Here is a tiny trained network, its code and every weight. The questions are about switching its units off for an input and a class, where a switched-off unit gives its printed mean instead of its output.

import numpy as np


def w(rows, s, z=0):
    codes = np.array(rows[::2]) - 128.0
    scale = np.full(codes.shape[1], s)
    scale[-1] = z or s
    return codes * scale


def norm(h):
    return h / np.sqrt((h * h).mean(-1, keepdims=True) + 1e-5)


def f(y):
    return y / 2 * (1 + np.tanh(0.7978845608 * (y + 0.044715 * y**3)))


def log_softmax(a):
    a = a - a.max(-1, keepdims=True)
    return a - np.log(np.exp(a).sum(-1, keepdims=True))


def net(x, mask):
    res = np.array(x, float).reshape(1, 4) / 4 @ E
    u = 0
    for l in range(4):
        y = f(norm(res) @ A[l][:, :-1].T + A[l][:, -1])
        res = res + np.where(mask[u : u + 8], y, B[l][:, -1]) @ B[l][:, :-1]
        u += 8
    return log_softmax(norm(res)[-1] @ U[:, :-1].T + U[:, -1])


A, B = {}, {}
E = w([
[55,6,65,157,147,236,198,147],'x0',
[74,121,228,52,199,201,202,152],'x1',
[147,14,98,253,105,203,119,161],'x2',
[164,83,158,80,206,124,80,140],'x3',
],0.0066)
A[0] = w([
[130,41,2,162,109,125,113,139,37],'L0N0',
[136,175,118,193,51,148,141,151,94],'L0N1',
[105,128,124,29,170,224,157,173,52],'L0N2',
[155,220,108,180,34,110,94,158,38],'L0N3',
[164,163,35,237,11,105,80,147,16],'L0N4',
[117,83,196,100,171,201,200,144,51],'L0N5',
[74,189,87,132,28,165,219,158,3],'L0N6',
[115,179,73,187,19,119,179,117,88],'L0N7',
],0.0073,0.005)
B[0] = w([
[154,143,10,87,144,169,59,163,205],'L0N0',
[114,146,163,176,127,114,148,63,169],'L0N1',
[88,46,179,106,69,48,132,80,196],'L0N2',
[167,87,174,185,210,26,162,105,201],'L0N3',
[112,32,139,114,124,53,176,77,254],'L0N4',
[52,113,213,174,167,112,95,101,201],'L0N5',
[124,234,113,144,127,193,210,101,161],'L0N6',
[115,157,133,151,66,124,146,115,206],'L0N7',
],0.013,0.0057)
A[1] = w([
[115,123,188,187,70,178,60,183,3],'L1N0',
[174,209,198,107,155,122,58,156,108],'L1N1',
[171,168,142,71,162,95,134,149,90],'L1N2',
[194,186,163,45,120,83,126,185,77],'L1N3',
[172,86,27,82,138,159,110,172,44],'L1N4',
[141,52,200,96,221,218,192,162,112],'L1N5',
[45,136,180,63,250,85,151,135,172],'L1N6',
[165,134,138,252,150,183,38,165,69],'L1N7',
],0.014,0.0031)
B[1] = w([
[148,80,87,6,159,74,219,85,139],'L1N0',
[166,179,149,128,182,187,72,109,186],'L1N1',
[210,111,134,105,131,151,151,112,167],'L1N2',
[238,159,123,68,177,119,128,115,185],'L1N3',
[99,88,100,160,73,187,75,191,176],'L1N4',
[60,91,213,123,71,88,90,87,184],'L1N5',
[114,122,190,131,135,201,57,121,252],'L1N6',
[88,105,36,79,116,50,189,121,151],'L1N7',
],0.017,0.013)
A[2] = w([
[124,173,118,136,112,80,162,210,24],'L2N0',
[83,145,134,136,214,170,150,177,55],'L2N1',
[94,219,122,128,139,96,140,242,45],'L2N2',
[91,252,126,120,109,194,226,168,78],'L2N3',
[101,155,99,87,84,65,115,173,5],'L2N4',
[156,165,70,188,85,6,84,149,99],'L2N5',
[88,110,3,139,178,174,64,169,41],'L2N6',
[76,191,121,110,128,174,110,189,101],'L2N7',
],0.013,0.0025)
B[2] = w([
[115,123,110,145,114,143,96,74,118],'L2N0',
[149,83,151,142,104,134,187,130,120],'L2N1',
[146,102,123,154,120,155,140,70,120],'L2N2',
[82,252,100,130,76,138,164,108,166],'L2N3',
[123,156,97,104,133,148,175,130,135],'L2N4',
[154,90,136,213,188,137,159,162,253],'L2N5',
[118,109,141,118,134,199,121,233,250],'L2N6',
[151,95,126,163,130,119,161,85,159],'L2N7',
],0.016,0.0054)
A[3] = w([
[207,163,87,115,186,203,85,104,1],'L3N0',
[126,112,149,162,88,7,100,142,89],'L3N1',
[143,137,116,124,95,72,93,134,39],'L3N2',
[165,152,43,103,149,82,110,89,114],'L3N3',
[110,92,63,125,44,22,85,109,32],'L3N4',
[171,175,127,113,81,123,72,139,46],'L3N5',
[152,129,150,137,98,98,106,162,103],'L3N6',
[162,140,105,125,131,152,105,95,70],'L3N7',
],0.014,0.0026)
B[3] = w([
[156,161,83,107,162,134,146,137,254],'L3N0',
[158,130,110,149,142,108,136,130,221],'L3N1',
[119,59,163,117,179,241,253,89,111],'L3N2',
[108,122,162,161,106,132,91,133,154],'L3N3',
[171,169,128,96,130,102,166,173,158],'L3N4',
[143,135,115,107,138,119,129,105,161],'L3N5',
[113,115,113,124,120,134,123,95,135],'L3N6',
[137,141,140,118,147,141,161,147,154],'L3N7',
],0.023,0.0065)
U = w([
[201,88,123,237,162,46,173,122,110],'0',
[56,92,251,95,108,160,31,93,131],'1',
[86,76,100,49,96,57,181,139,4],'2',
[237,200,141,73,192,173,77,119,201],'3',
[92,234,111,164,65,159,167,104,96],'4',
[124,78,47,149,90,202,94,242,199],'5',
],0.013,0.0031)

Each question gives the input, the list of numbers given to net, and the class t.
The units are the neurons (one row each of A and B). Each row of codes is followed by its name. A weight is (code - 128) times the scale printed after its matrix; where a second scale follows, it is the last column's (A, B and U).
mask holds one flag per neuron, layer by layer. A switched-off neuron (its flag False) gives its mean, the last column of its row in B, instead of its output. The means were averaged over made-up inputs and are rounded, as every weight is.
A unit's drop is (log p(t) with every unit on - log p(t) with that unit switched off) / (log p(t) with every unit on - log p(t) with every unit switched off).
The circuit of an input: a set's keep is (log p(t) with only the set's units on - log p(t) with every unit switched off) / (log p(t) with every unit on - log p(t) with every unit switched off). Starting from the 12 units with the biggest drops (on a tie, the unit counted first), units are removed one at a time, each time the one whose removal leaves the highest keep (on an exact tie, the one counted first), for as long as the keep stays at least 0.8.
circuit, biggest first: the units of the circuit, biggest drop first
top k neurons: the k neurons with the biggest drops, biggest first
top k neurons in layer l: the k neurons of layer l with the biggest drops, biggest first
drop when u is switched off: that unit's drop, to one decimal
input [-4,5,2,-5], class 4: top 2 neurons	(L0N4, L0N6)
input [4,-2,-2,-8], class 4: circuit, biggest first	(L0N6)
input [3,-4,-4,7], class 5: top 2 neurons in layer 0	(L0N3, L0N5)
input [6,-6,-6,-4], class 4: circuit, biggest first	(L0N6, L0N7)
input [8,3,8,0], class 2: top 3 neurons	(L1N5, L0N5, L1N7)
input [-3,5,0,-5], class 4: top 3 neurons	(L0N6, L0N4, L0N3)
input [8,3,2,-8], class 4: circuit, biggest first	(L0N6, L1N6, L2N3)
input [3,2,7,-4], class 2: top 4 neurons	(L1N7, L1N0, L1N6, L0N4)
input [5,-6,-3,-3], class 5: top 3 neurons	(L0N0, L0N2, L0N5)
input [5,4,1,-7], class 4: circuit, biggest first	(L0N6, L2N3)
input [-6,5,4,5], class 1: top 3 neurons	(L1N5, L0N0, L0N7)
input [7,5,7,-5], class 2: top 2 neurons	(L0N4, L1N6)
input [-2,1,7,5], class 2: top 2 neurons	(L1N7, L1N0)
input [-1,0,5,-8], class 0: circuit, biggest first	(L1N6)
input [-6,7,1,-8], class 4: top 3 neurons in layer 0	(L0N6, L0N0, L0N1)
input [2,2,-8,5], class 1: top 2 neurons	(L0N0, L0N2)
input [-6,-1,8,6], class 5: top 2 neurons in layer 1	(L1N5, L1N4)
input [-2,7,-6,7], class 1: top 3 neurons	(L1N5, L0N2, L0N0)
input [2,2,8,-1], class 2: top 2 neurons	(L1N7, L1N0)
input [3,-2,-4,-8], class 4: circuit, biggest first	(L0N6)
input [0,-8,8,-4], class 0: top 2 neurons	(L0N4, L0N1)
input [-6,3,8,4], class 2: drop when L1N7 is switched off	0.3
input [0,2,7,-6], class 4: drop when L1N4 is switched off	0.2
input [-7,-7,3,-3], class 0: drop when L3N7 is switched off	0.0
